Here is a tiny trained network, its code and every weight. The questions are about switching its units off for an input and a class, where a switched-off unit gives its printed mean instead of its output.

import numpy as np


def w(rows, s, z=0):
    codes = np.array(rows[::2]) - 128.0
    scale = np.full(codes.shape[1], s)
    scale[-1] = z or s
    return codes * scale


def f(y):
    return y / 2 * (1 + np.tanh(0.7978845608 * (y + 0.044715 * y**3)))


def log_softmax(a):
    a = a - a.max(-1, keepdims=True)
    return a - np.log(np.exp(a).sum(-1, keepdims=True))


def net(x, mask):
    res = np.array(x, float).reshape(1, 8) / 4 @ E
    y = f(res @ A[0][:, :-1].T + A[0][:, -1])
    res = res + np.where(mask, y, B[0][:, -1]) @ B[0][:, :-1]
    return log_softmax(res[-1] @ U[:, :-1].T + U[:, -1])


A, B = {}, {}
E = w([
[134,235,208,226,42],'x0',
[123,133,127,123,122],'x1',
[141,122,133,137,148],'x2',
[254,166,27,92,37],'x3',
[127,129,128,125,122],'x4',
[116,249,102,37,239],'x5',
[131,128,124,135,135],'x6',
[125,130,124,125,127],'x7',
],0.0072)
A[0] = w([
[79,21,172,220,122,203],'neuron 1',
[179,96,156,198,27,176],'neuron 2',
[81,130,120,61,227,182],'neuron 3',
[148,195,184,251,40,193],'neuron 4',
[39,22,187,188,109,164],'neuron 5',
[64,164,149,122,218,179],'neuron 6',
[89,63,110,32,170,244],'neuron 7',
[102,240,171,209,115,254],'neuron 8',
[54,119,145,45,216,176],'neuron 9',
[199,60,104,140,88,219],'neuron 10',
[198,209,54,52,115,199],'neuron 11',
[79,207,183,156,191,181],'neuron 12',
[49,48,155,198,142,192],'neuron 13',
[210,66,80,128,53,199],'neuron 14',
[2,7,188,203,107,199],'neuron 15',
[195,53,43,71,153,245],'neuron 16',
[50,210,198,197,208,148],'neuron 17',
[183,240,71,65,147,206],'neuron 18',
],0.0085,0.0043)
B[0] = w([
[178,205,10,123,172,228],'neuron 1',
[213,80,91,223,78,215],'neuron 2',
[55,59,170,61,214,230],'neuron 3',
[215,200,190,247,86,242],'neuron 4',
[132,252,41,84,200,224],'neuron 5',
[18,64,213,39,125,211],'neuron 6',
[181,36,151,55,207,242],'neuron 7',
[32,197,220,215,75,230],'neuron 8',
[110,35,213,56,199,235],'neuron 9',
[213,76,32,85,28,203],'neuron 10',
[164,206,49,219,245,232],'neuron 11',
[32,191,237,178,99,203],'neuron 12',
[43,214,61,65,221,213],'neuron 13',
[206,56,42,135,35,219],'neuron 14',
[88,222,21,116,255,254],'neuron 15',
[192,115,13,23,138,249],'neuron 16',
[48,200,228,169,33,221],'neuron 17',
[37,214,106,198,223,232],'neuron 18',
],0.0065,0.0091)
U = w([
[136,164,17,37,226,192],'0',
[125,254,104,229,161,213],'1',
[229,34,35,35,50,105],'2',
[224,103,125,223,17,163],'3',
[83,43,205,55,198,82],'4',
[33,166,229,149,59,2],'5',
],0.0071,0.0044)

Each question gives the input, the list of numbers given to net, and the class t.
The units are the neurons (one row each of A and B). Each row of codes is followed by its name. A weight is (code - 128) times the scale printed after its matrix; where a second scale follows, it is the last column's (A, B and U).
mask holds one flag per neuron, in row order. A switched-off neuron (its flag False) gives its mean, the last column of its row in B, instead of its output. The means were averaged over made-up inputs and are rounded, as every weight is.
A unit's drop is (log p(t) with every unit on - log p(t) with that unit switched off) / (log p(t) with every unit on - log p(t) with every unit switched off).
most important unit: the unit with the biggest drop
k most important neurons: the k neurons with the biggest drops, biggest first
drop when u is switched off: that unit's drop, to one decimal
input [-7,-2,-8,-7,-7,2,-2,8], class 4: most important unit	neuron 9
input [0,2,-1,-7,1,-5,-2,-2], class 0: 3 most important neurons	(neuron 15; neuron 13; neuron 5)
input [1,4,7,6,-5,8,2,-4], class 1: 2 most important neurons	(neuron 18; neuron 11)
input [0,8,-4,7,2,-6,-3,-7], class 2: 3 most important neurons	(neuron 10; neuron 8; neuron 14)
input [-8,-2,5,-7,2,1,2,-3], class 4: 3 most important neurons	(neuron 9; neuron 6; neuron 3)
input [1,-2,-4,2,-3,-8,3,-5], class 3: 2 most important neurons	(neuron 4; neuron 2)
input [-1,-6,-4,-1,-1,7,-7,-8], class 4: drop when neuron 11 is switched off	0.0
input [-8,8,5,2,-4,0,1,4], class 2: drop when neuron 15 is switched off	0.3
input [8,0,0,-6,0,2,5,8], class 5: drop when neuron 17 is switched off	0.2
input [2,3,1,-3,6,2,-4,-1], class 5: drop when neuron 14 is switched off	0.0
